Each row was made from one walk, in order. Every step used is in the known rows, and no mark comes twice. Write each row's walk.
Each row is shifted at random along 7 fixed directions that mean nothing.
Known rows
rovule-sedon-gupevun-dafam-bukalen-vulov-tevir: [ -85,  218,   38,  191,  141, -121,   20, -117,  234, -134,  141,  -57,
  -16, -476,  141,  -58, -119,  114, -118,  -27,   12,  -52,   31,   54,
 -213,   33,   19,  287,   98, -197,  -12,  220,  -45,  100,  186,  -20,
  -56,  142,   84,  167,  -50, -354,  229, -127,  -11,   -8]
lefiv-gupevun-rovule-vulov-bukalen: [-148,  360,  146, -373,  262, -226,  -29,  -11, -345, -252,   47,  151,
  -81, -306, -182,   81, -111, -186,  -56,   68, -273,  195,  221,  231,
 -112, -323,  384,  238,  172, -209,  129, -583,    0,   62,  221, -175,
 -642, -496,    4,   12, -116,  -92, -124,  315,  -62,  -87]
gupevun-tevir-sedon-rovule-vulov: [ 137,   49,  -93, -267,  293,   74, -372, -263,   -3,  -40,  -62,  451,
 -106,   12,  601,  561, -103, -359,  188,  -45,  279, -211,   48,  198,
 -267, -110,  521,  414, -248, -414,  136,   10,  172,  -31,  233, -155,
 -144,  339,   13,  -49,  184, -216,  -71, -199,  -13, -203]
dafam-bukalen-gupevun-sedon-tevir-rovule: [ 230,   89, -108, -299,  294, -122,  152, -134,  350, -294,  220, -677,
   27, -507,  -32,   -9,  195, -129,  -88, -150, -289, -273,  433,   48,
  -79, -252,  262,  230,  104,   69, -308,  143,  126,  573,  276,  230,
  364,  212,  -10,  -34, -135,  -81,  207, -198,  312, -156]
vulov-rovule-sedon-tevir-gupevun-dafam-lefiv: [ -37,  111, -177,  149,  263,   52, -328, -210,  154,  128,  319, -178,
   29, -610,  563,  133,  -21, -294,  184, -157, -227, -338,   87, -105,
 -204,   10,  300,  405,  -17, -102, -338,  445, -173,  115,  340,   13,
 -425,  380, -113,    5,  226,   79,  155, -362,  -65, -178]
lefiv-vulov-sedon-rovule-tevir: [ 127,   42,  -50, -440,  195,  219,  -20,  155,   45,  187,  -95,  549,
  114,  -35,  139,  172,   78,  153,  -41,  381, -154,  240,  150,  374,
  -51,  335, -128,  358,  102, -175, -287,  115,  201,  151,  106, -376,
  -10,  -56,   84,  -31,  -27, -444, -166,   95, -104, -176]
bukalen-gupevun-dafam-lefiv-vulov-sedon-tevir-rovule: [  24,  -13,  145, -140,  149,   20, -272, -347, -169,   15,   82, -331,
  395,  -21,  159,  -63,  154,   13, -442,  -16, -227,   42,  414,  441,
 -215, -183,   92,  300,  125, -115,  -33,  -36,  407, -584, -146, -171,
  -92,  -41,  -59,  532,  143,   40,   -9,  359,   41,  -51]
bukalen-dafam-lefiv-gupevun-sedon-rovule-tevir: [-341, -221,   63, -742, -102, -536,  334, -385,   15,   67,  366, -546,
   28, -199,  229, -287, -218,  277,  177, -142, -414,   55,  246,   83,
  535,   69, -240,   14, -550,  201,   15,  110,  -74, -248,  172,  397,
  158,    7,  202,  400,  -74,  234,  -18,    9,   40,  -87]
bukalen-gupevun-rovule-vulov: [ -71, -213,  148, -257,  -74,  -10,  -74,  -16,  -55,  164,  121,  257,
  331,  125, -252,  -84,   90,  103, -406,  157, -315,  240,  333,  145,
  127,  -15,  396,  138,  -92,  101,   94,  -75,  120, -284,  114,   75,
  437,    3,   37,  297,  407, -120, -127,  212, -153,  -27]
sedon-gupevun-dafam-lefiv: [ -41,  134,  156,  264,   37, -221,   82, -321, -347,  -59,  124, -117,
  -97, -222,  213, -244, -193,   92,   -1, -209, -125,  -42,   13,  315,
  -92,  -39, -209,  163,  128,  -49,  194,  -94,  -31, -547, -220,  -61,
 -106,  -94,  109,  595,   78, -122,  233,  153,   22,   22]
lefiv-dafam-bukalen-vulov-sedon-gupevun-tevir: [  11, -138,   -6, -287,   10, -158,  337,   67,  147,   77,   15, -342,
   59, -333,  -11, -190,   65,  176,  154,  251, -125,   89,  343,  218,
   96,   13, -464,  211,    2,   47, -305, -157,  166,  207,   11,   33,
  417,  -90,  183,  -72, -254, -144,  129,  107,  132, -110]
tevir-rovule-vulov-bukalen-dafam: [ -83,   -9,  136, -140,    3,   42,  -58,  147,  280,   26,  335,  172,
   73, -257,  103,   -6,   50,  -41,  -53, -190,  482, -155,   91, -217,
   -6, -256,  124, -103,   10,   44, -308,  211, -106,  296,  474,   79,
  129,  224,  -40, -316,  -26, -134,  -63, -245,   73, -183]
dafam-lefiv-bukalen-vulov-rovule-sedon-tevir-gupevun: [-292,  115,  271, -202,  -79,  -52,  146, -154, -358,   82,  120, -194,
  199, -209,   88, -207,  -87,   86, -194,   -5,  -45,  158,  483,  220,
   -4,   65,   99,  131,  141,   11,   -3, -120,   52, -384, -210,   24,
 -369, -214,   42,  300,   18,   81,   -1,  226,  143,   88]
bukalen-gupevun-tevir-sedon-rovule-vulov-lefiv-dafam: [ -47,  -68,   29, -420,  202,    2, -493, -310, -212,  -42,   47,   65,
  207,  263,  411,  323,  -67, -132,  -53,  -11, -159,  -35,  104,  141,
 -155, -169,  315,  328, -349, -146,  116,   67,  155, -410,   25, -193,
   41,  246,    6,  211,  119, -141,  -51,  127, -108, -129]
bukalen-vulov-tevir-rovule: [  71,   73,  -63, -134,  126,  151,   14,   89,  296,   17,    7,  119,
  -37, -284,  221,  273,  152, -118,   32,  111,  199, -220,  -64,  196,
 -100,  -89,  103,  272,  205, -152,  -88,  218,   38,  465,  576,  169,
 -281,    3,  112, -246, -410,  247,  -14, -288,   63, -105]
bukalen-vulov-tevir-rovule-sedon-gupevun: [ -34, -237,   90, -242,   37,  360, -430,  -70,   40,  201,   -8,  410,
  239,  -89,  362,  441,  194,   85, -246,   83,  129, -165,  192,  312,
 -305,   83,  212,  364, -157, -302,   26,  513,  325,  207,  434,   63,
  -32,  315,  123,  112, -146,   94, -177, -121, -250,  -43]
bukalen-vulov-sedon-rovule-tevir: [-373, -225,  -63,  -27, -247,  172,  -12,  248,  202,  118,  256,  328,
  419,   44,  306,  -13,   -9,  162,   -2,  208,   68,   48,  242,  -96,
  227,   54, -249,  117,  -58, -150, -204,  387,  112, -120,  260,  167,
 -347,  215,   49,   37,  310, -223, -134, -152,  -53, -146]
tevir-sedon-rovule-vulov-lefiv: [ 134,  154,   71,  -78,  193,  290, -144,  155,  273,  247,  268,  643,
  250,  108,  199, -187, -155,  -18, -179,  -58,   35, -150,  -71,   21,
 -128,   57,   12, -145,   42,  -53, -278,  428,  -73, -149,  261,   55,
  261,  175,  -85,   10,  312,  190,  120, -170,  -41, -101]
lefiv-bukalen-gupevun-tevir-rovule: [   1, -191,   95, -651,  -97, -387,  273, -172, -207, -185,   -3,  -82,
  -25,   30, -202,  -94,  -20,  109,  125,  118, -127,  232,  255,   71,
  260,  -37,   -5,   63, -315,  190,  158, -211,  124, -211,  -86,  196,
  -88,    7,  153,   81,   84, -364, -104,  123,  164,  -94]
bukalen-gupevun-dafam-lefiv-vulov: [ -64,   86,   40, -212,   98, -235, -177, -501, -173,  -15,   57, -348,
  -76,  -35,  132,   68,   39,   12,  -94,  -61, -179,  -69,  -21,  203,
    0, -112,  271,  193,  -71,  -11,  178,  -36,   84, -293,  -33, -128,
   39,  -54,   69,  451, -169,  179,  150,  117,   75,   30]
bukalen-dafam-lefiv-gupevun-sedon-tevir-rovule: [  95, -174,   13, -492,  -64, -332,  349, -643,  -62, -207,  164, -800,
   31, -325,  -28, -352, -202,  260,  186,  -11, -249,  367,  217,   98,
  355,   34, -450,   81,  -24,  267,   23,  -39,   93, -133, -275,  -75,
  230, -228,  159,  329,   42, -196, -150,  321,  408, -104]
vulov-bukalen-gupevun-tevir-rovule: [ -36,   42,   65, -393,   27,  -89, -132,  -66,  -11, -323,  223,  349,
   71,  203,  249,  -45, -133,  -11,  -57,   15,    5,  -46,   52, -140,
  115, -176, -115,    6,   65,  211,  -46,  151, -172,   12,  309,   59,
 -258,   22,   54,   83,  155, -197,  114,   41,    0,  -35]
gupevun-sedon-tevir-rovule: [ 314,  -63, -319,   39,   91, -212,  186, -437,  426, -212,  270,   54,
 -189, -505,  231,  -39, -172, -181,  398,   15,    0, -135, -115, -174,
  129,  197,  -43,   96, -109,  -10,  -99,  291,   80,  209,  184,  131,
   37,  260,   73,  -71,   -8, -417,  -86, -376,  292, -281]
lefiv-dafam-sedon-tevir-gupevun-rovule: [-429, -311, -120,  381, -199, -213, -367, -305, -273, -418,  352, -712,
  300, -240,  318,   87,  256, -383,  177,  -83,   19, -288,  346, -221,
 -205, -128, -151,  -34, -375, -298, -147, -177,  514, -729, -314,  -63,
 -182,  512, -223,  -23, -176,  -79, -174,  -42,   90, -270]
dafam-lefiv-gupevun-rovule: [ 304, -219, -139, -664,   10,  -88,  195, -505, -267,  196,  113, -142,
 -185, -299, -247, -167,  -42,   87,  392,  152, -540,  276,   95,   92,
  373,  273, -145,   43, -191,  249,   15,  135,  -58,  176, -153, -148,
  403, -135,  242,  459,  110,  250, -137,  174,  116,  -79]
tevir-rovule-sedon-gupevun-dafam-lefiv-bukalen: [ 306, -340,  101, -277,   13,   23,  116, -381, -211,  203,   85,  188,
  -91, -468, -188, -160,  -56,  277,  134,   -6,  -23,  320,  242,   83,
   18,  297, -153,   69, -320,   35,  -38,  353,  136,  -91, -162, -170,
  468,  206,  175,  373,  470, -519, -260,    6,  110, -161]
sedon-gupevun-rovule-vulov-lefiv-dafam: [ 163, -277,  -31,  -73,  -26,  197, -298,    7,   21,  230,  302,  424,
  164, -218,  -14,   20,  153,   25,   43,  101,  -31,  -49,   18,  -59,
 -161,  194,   11,  147, -248,   28, -121,  400,   64,   55,   87, -212,
  748,  432,  105,  228,    8, -225,  -77,  -31, -251, -192]
tevir-rovule-vulov-bukalen-gupevun: [-287,  205,  358, -159,  -52, -260,  176,   25, -177,   63,  361,  493,
   22,  113,  210, -253, -309,   44, -136, -196,   87,  -98, -116,   31,
  198, -124,    6, -249,   78,  127,   -2,  -31, -291, -301,  322,  314,
 -155, -102,   66,  -46,  126, -154,   58,  -57,  -59,  -29]
vulov-tevir-rovule-sedon: [ 184,  271,  172,   44,  142,  -16,  263,  -44,  116,  -99,   45,  213,
  140,   57,    7, -328, -273,   87, -191,  165,  -37,  239, -261,  191,
  -40,  202, -326,  -20,  416,   28,    9,  114, -140, -388,    1, -106,
 -103, -167,   65,   56,  258, -334,  -43,  193,   -8,   54]
bukalen-dafam-sedon-rovule-vulov-lefiv-gupevun-tevir: [-358,   83,  -25, -489,   -4, -361,   13, -179,   -1, -428,  304, -463,
   76, -101,  169,  -78,  -85,  -13,  137,  -33, -252,    4,   98,  -29,
  134,  -45, -442,  147,  -15,   84,  -38, -164,  -46,   66,  145,   -6,
   37,   70,   62,  -65, -414,  -72,  155,  118,   95, -143]
tevir-rovule-sedon-gupevun-dafam-lefiv-bukalen-vulov: [  33,  -56,   50,  -82,   60,    1,  -42, -288,  -70,   -6,  215, -100,
  -84, -633,   -8,   92,   88,  -48,   76, -138,  286,  -32,  249,  -30,
 -215,  -49,  208,  127, -199, -208,  -35,  236,  117,   32,  120,  -77,
  -51,  244,   52,  134,  148, -386, -122, -210,  178, -208]
bukalen-vulov-lefiv-gupevun-dafam-sedon-tevir: [-131, -329, -235, -281, -120,   -1, -252, -256, -117, -185,   87,  -65,
   79, -338,   71,  125,   41,   95,  238,  104, -190,   80,  226, -137,
   76,  102, -322,  255, -233,  -97,  -10,  248,  321,  285,    6,  -19,
 -150,   84,   98,  160, -538,  309, -190,  -53,   25, -153]
gupevun-sedon-tevir-rovule-vulov-bukalen-dafam: [ 243,  115,   99, -140,  174, -126,  153, -338,  394, -181,  136,  407,
  -49, -190,  192, -184, -333,  138,  -93,  150,  174,  174,  -61,  132,
   51,  202, -148,  173,  246,   84,   34,   98,   87,  230,  233, -124,
  356, -155,  180,   34,  -73, -483,  -54,  139,  233,  -56]
sedon-tevir-gupevun-dafam-bukalen-vulov-lefiv: [  70, -304,  -35,  172, -125,   39,  125,  150,   16,  -56,   69, -340,
  308, -539,  113, -337,   42,   79,  -58, -163,   36,   -1,  588,  -86,
   14,  -60, -174,  197,   55,   75, -351,   86,  192, -151, -128,  279,
 -155,  159, -103,  184,   83,  201,  -35, -201,  116, -209]
gupevun-dafam-sedon-tevir: [-143,  201,  -90,  469,   12, -435,   97, -295,  256, -396,  302, -194,
  -80, -178,  240, -352, -158, -187,  133,  -21,  -31, -275, -229,  -64,
   32,  145, -493,  -57,  137,  -52,   75,  -63,   95, -267,  -15,  147,
  -25,  131,   10,   93, -283,  137,  363,  -84,  183,  -43]
lefiv-gupevun-rovule-tevir: [ -37,   80,  193, -572,  233, -177,  -81, -152, -473, -184, -119,   75,
   37,   64,  -80,  154,  -88,  -84,  -98,  205, -294,  269,  202,  379,
  -82,    8,  270,  289, -166, -214,  424, -386,  212, -232,   13, -156,
 -221, -350,  101,  300,  129,   12, -293,  452, -237,  -34]
bukalen-gupevun-rovule-vulov-lefiv-dafam-sedon: [-129,  -61,  115, -448,  182, -132, -333, -358, -303,   35,  144,  131,
  -31,   69,   93,  306,  104,  -42, -114,  135, -345,  -14,  -66,  271,
 -109,   28,  208,  291, -259,  -23,  261,  -65,  101,  -18,  206, -167,
  608,   39,  176,  210, -411,   54,  -89,  195, -176,  -32]
bukalen-dafam-lefiv-vulov-sedon-gupevun-tevir-rovule: [ 221, -355,  -73, -623, -210,  -87,  442, -215,  301,  144,  217, -288,
  233, -298,  -61, -441,   75,  364,   37,  164,   31,  321,  376,  121,
  345,  224, -659,   54,   40,  408, -417,  128,   43,  -91,  -69,    8,
  649,    7,  133,  168,  108, -294,  -13,   66,  221, -221]
sedon-tevir-rovule-vulov-bukalen: [ -51,  -14,  183,  250, -134,    8,    7,  -41, -172, -102,  266,  347,
  226,   40,  299, -221, -285,   17,  -10,  -84,  134,   89,   60,  -78,
   90,  111, -211,  -42,  137,   -5,  -44,  188,   62, -275, -256,  -86,
 -109,  172,   27,   58,  269, -542, -170,  123,   96,  -98]
tevir-rovule-sedon-gupevun-dafam-lefiv: [ 171, -237,   32,  -70,   -1,  -26,  145, -221,   14,  270,  299,  112,
   34, -522,  -39, -297,  -53,   89,   30, -172,  -93,   34,  247,  -13,
   40,  209, -112,  -66, -277,   49, -219,  373,  -40, -222,   90,  161,
  321,  268,   42,  292,  521, -220,  -61, -236,  -19, -215]
sedon-rovule-tevir-gupevun-dafam: [ 260,  -34,  -17,  111,  242,  395, -204,  273,   60,  -88,  -95,   94,
  165, -172,   65,   21,   77,  -95,   19,   76,   12,  118,  255,  -28,
 -114,  138,  158,  359,  135,  -87, -217,  320,   38,   68,  110, -391,
  -74,  279,  -48,  166,  715, -271,  -15,  -27,   15, -238]

Which walk is each row?
[ 612,  102, -105,  103,  416,  465, -104,  -23,  372, -242, -137,   56,
   49, -541, -150,  -22,  122,   89, -183,   67,  308,  107,  280,  157,
 -500, -195, -100,  354,  471, -121, -296,  250,  244,  424,   86, -371,
  398,  -97,  -66,   70,   89, -111,  124,  -68,  334, -167] => tevir-sedon-gupevun-dafam-bukalen-vulov-lefiv
[ -45,  171,  217,  177,  161,  125, -196, -192,  -55,  -79,  201,  385,
  345,  315,  490, -211, -328,   68, -240,   88,  122,   43,  -34,  187,
 -162,  121, -123,  184,  291,  -97,   97,  351,   41, -798,  -86, -231,
   94,   15,  -17,  465,  703, -103,   78,  247, -147,   84] => vulov-rovule-tevir-sedon-gupevun-dafam-lefiv
[  40,  132,   52, -691,   93, -157,  -80, -159,   10,  -49,  149,  606,
  130,  265,  171, -257, -397,  -32,  127,  154, -296,   60,   12,   45,
  228,  154, -146,  -91, -111,   76,  -31,   51,  -38, -119,  181,   76,
 -284,  -69,   74,  112,  337,  140,  177,  190, -115,  -80] => lefiv-gupevun-tevir-sedon-rovule-vulov-bukalen
[  43,  173,   70, -146,   23, -116,  203,  -75,  200,  -45,   20,  218,
 -128, -310,    8, -203, -178,  145,  192,  357,  130,  150, -158,  -28,
   95,  270, -130,  203,  235,  134,   12,  136,  -78,  337,  196,  -14,
 -224, -156,  192, -128,  -10, -189,  157,   -8,  253,  -16] => lefiv-bukalen-vulov-rovule-sedon-tevir-gupevun-dafam
[-155,  305,   81,  -98,  115, -337,  179, -326, -401, -395,  250,  -28,
  -59, -126,  181, -226, -292, -150,  155,  -57, -442,   -1,  -69,  219,
   41,  282, -624,   13,  225,   20,   79, -235,   12, -118, -195,    4,
 -135, -151,   87,  -41, -490, -126,  101,  180,  105, -113] => dafam-sedon-tevir-rovule-vulov-lefiv-gupevun
[  61, -114,   34,  -60,  188,  224, -203,   84,  143,  250,  116,  -13,
  392, -491,    8, -192,  111,   11, -258,   64, -334,  115,  670,  102,
 -207,  117,  210,  375,   43,   -7, -450,  267,  175,  -82,  103,  -43,
 -133,  158, -140,  185,  458,  117,   -5,   56,  -99,  -84] => vulov-rovule-sedon-tevir-gupevun-dafam-lefiv-bukalen
[ 225,    4,    6, -118,  -24,  197,  102, -249,  -50, -242,   -1, -187,
   24, -161,  243,   86,   -6,  144,  138,  268,  349,   89,   -9,   69,
  -66,  -11, -267,  301,  530,    0,    9,  165,  114,  434, -109, -295,
  308,    8,  187,   61,  102, -430,  -57,  105,  372,  -28] => dafam-bukalen-vulov-sedon-tevir-gupevun-rovule
[-122,   59, -166, -395,   50,    2, -229,  101,  139, -313,  231,  351,
  204, -131,  203,  136,  116, -118, -127,   44,  -14,  -92,  450, -120,
  -65, -225,  269,   99,  -33, -148, -449,   48,  160,  -95,  278,  -40,
 -552,  116, -190, -101,   -6, -263,   10, -218,   61, -259] => lefiv-vulov-bukalen-gupevun-tevir-sedon-rovule
[ 109, -178,    3,  -19,  -22,  -44,  -59, -538, -100,   52,   11,  248,
   33,  -13,  214, -107, -226,  213,   61,  164,  327,  313,   19,   62,
   70,  226,  -22,  151,  -38, -165,   93,  207,  294, -726, -368, -445,
  360,   -4,   63,  549,  381, -101, -269,  133,   91,   -6] => gupevun-dafam-lefiv-vulov-rovule-tevir-sedon
[-133,  262,   26, -115,   45, -249,  172, -386,  -88, -334,  224, -885,
   24, -451,  399,   29,   64, -114,    7,  -80,  343,  -13,   93,  193,
 -144, -333,  -88,  281,  362,  -35,  -62, -390,  -29, -316,  -89, -222,
 -341, -207,  -47,   26, -312, -334,  -26,   76,  391, -183] => bukalen-dafam-lefiv-vulov-sedon-tevir-gupevun-rovule
[-258, -137, -101,  165,  -69, -135, -441, -457,  -22, -304,  263, -146,
  178,  113,  265,   77,   -9,   24,   86,    4, -329,  -86, -110, -112,
   99,  -25,  -61,  219,  -86,  -99,   80,  382,  210, -331,  -23, -204,
    0,  543,   44,  365,   99, -228,  111,   36,   52,  -64] => bukalen-gupevun-dafam-sedon-rovule-vulov-tevir
[  -9,   57,  109,  159,  224, -166,  -71, -161,  -40, -104,   96,  160,
   -9, -316,  155, -109,  -51, -102, -151,  -91,  -28,  -78,  154,  313,
 -239,   89, -217,  240,   68, -203,   47, -162,  296, -181,   66,   -6,
  221,   11,   30,  167, -410,  220,   20,   50,  -26,  -90] => gupevun-dafam-sedon-tevir-rovule-vulov-lefiv
[ 148,  -84,   35, -746,  155, -227,  261, -417, -232,  110,   21, -272,
 -234, -398, -176,   37,   34,   30,  165,  -27, -265,  234,  391,  207,
  171,   87,  198,  227, -353,  158,   33,  -53,  -34,  116,  -60,  -32,
  194,  -16,  211,  254,  -81, -159,  -79,   39,  226,  -92] => dafam-lefiv-bukalen-gupevun-tevir-rovule-sedon
[  45, -152,   42, -182,   35,  150, -290, -248,   -4, -561,  116,   36,
   43, -130,  276,  103,   75,  154,  -42,  145,  237,  117,  159,  -61,
 -125,  -53, -483,  243,  268,  143,  -94,  169,  148,  390,  139, -385,
  211,   56,   64,   29, -167, -315,  -84,  185,  248,  -77] => vulov-bukalen-dafam-sedon-tevir-gupevun-rovule
[  81,  261,  -45,   80,  387,   84, -230, -126,  198, -112,  189,  415,
 -136, -296,  370,  152, -175, -108,  115, -129,    2, -154,  -82,   26,
 -125, -315,  258,  226,   69, -221, -204,  275,  -80,  138,  438, -140,
 -314,  122,  -44,  -57,  274, -253,  140, -289,  251, -228] => tevir-sedon-rovule-vulov-bukalen-gupevun-dafam
[ -76, -112,   22, -298,  161, -100, -156,  -61,   85,   -2,  138, -719,
  231, -247,   69,  156,  280, -165,   19,  -24,   19, -138,  427,   50,
 -164, -381,  178,  219, -207, -138, -339, -116,  293,   29,   37, -136,
  340,  325,  -46, -165, -138, -178,  -18,   70,   89, -194] => lefiv-dafam-bukalen-gupevun-tevir-rovule-vulov-sedon
[-163,  -39,  175, -690,   50, -114, -112,  -94,   97,  197,  105,  278,
   12,  -86,  111,    3, -121,  166,  -67,  -27,   42,  123,  283,   85,
  206,  -19,  111,  175, -185,  157, -100,   -4,  -76,  395,  317,  -60,
  247,  -35,  169,   67, -351,  202,   53,  158, -110,    8] => rovule-vulov-bukalen-dafam-lefiv-gupevun-tevir
[-127,  -43,  145, -159,   22,  -67, -170,  -40,  163,  175,  267,  -28,
  363,   25,   -9, -213,  -75,  121, -288,  -25,  -96,   20,  179,  -78,
  -25,   94,  112,   25, -175,   67, -152,  179,  143, -138, -105,  -89,
  750,  224,   31,  184, -382,   77,   11,  190, -145,   30] => rovule-vulov-lefiv-dafam-bukalen-gupevun-sedon-tevir
[ -97,  177,  121, -139,  -22,  -30,  199, -165,   -4, -351,   32,  -84,
   22,  -12,  245,  -23, -235,  155,   -8,  182,  382,   73,   44,  -45,
   42,   17,   53,  211,  526,   -8,   79,   74,  -19,  109,   61, -115,
  181, -138,  123,   58,  197, -269,   39,   38,  208,   97] => dafam-bukalen-vulov-rovule-tevir-gupevun-sedon
[-299,   98,  153, -109,  -50, -159,  250,  255,  170, -270,   43,   86,
  168, -230, -206, -283,   56,   57, -152,  281,  229,  135,  403,   34,
   37,   39,  -94,  123,  270,    9, -108, -243,  187, -108,  254,  170,
 -328, -216,   -5, -137,  -76,  111,  117,   17,  142,  -39] => lefiv-bukalen-vulov-rovule-tevir-gupevun-dafam-sedon
[ -42,   24, -302, -289,  247,  -99,  139,   40,   94, -262,  151,  300,
 -275, -589,   -7,  120,   35, -120,  368,   82, -732,   84,  417,   68,
  269,  161, -203,  453,   70,   68, -433,  -26, -113,  786,  437,  -66,
  -45,  137,  127, -247, -249, -416,  204, -270,  207, -336] => dafam-sedon-rovule-vulov-bukalen-gupevun-tevir
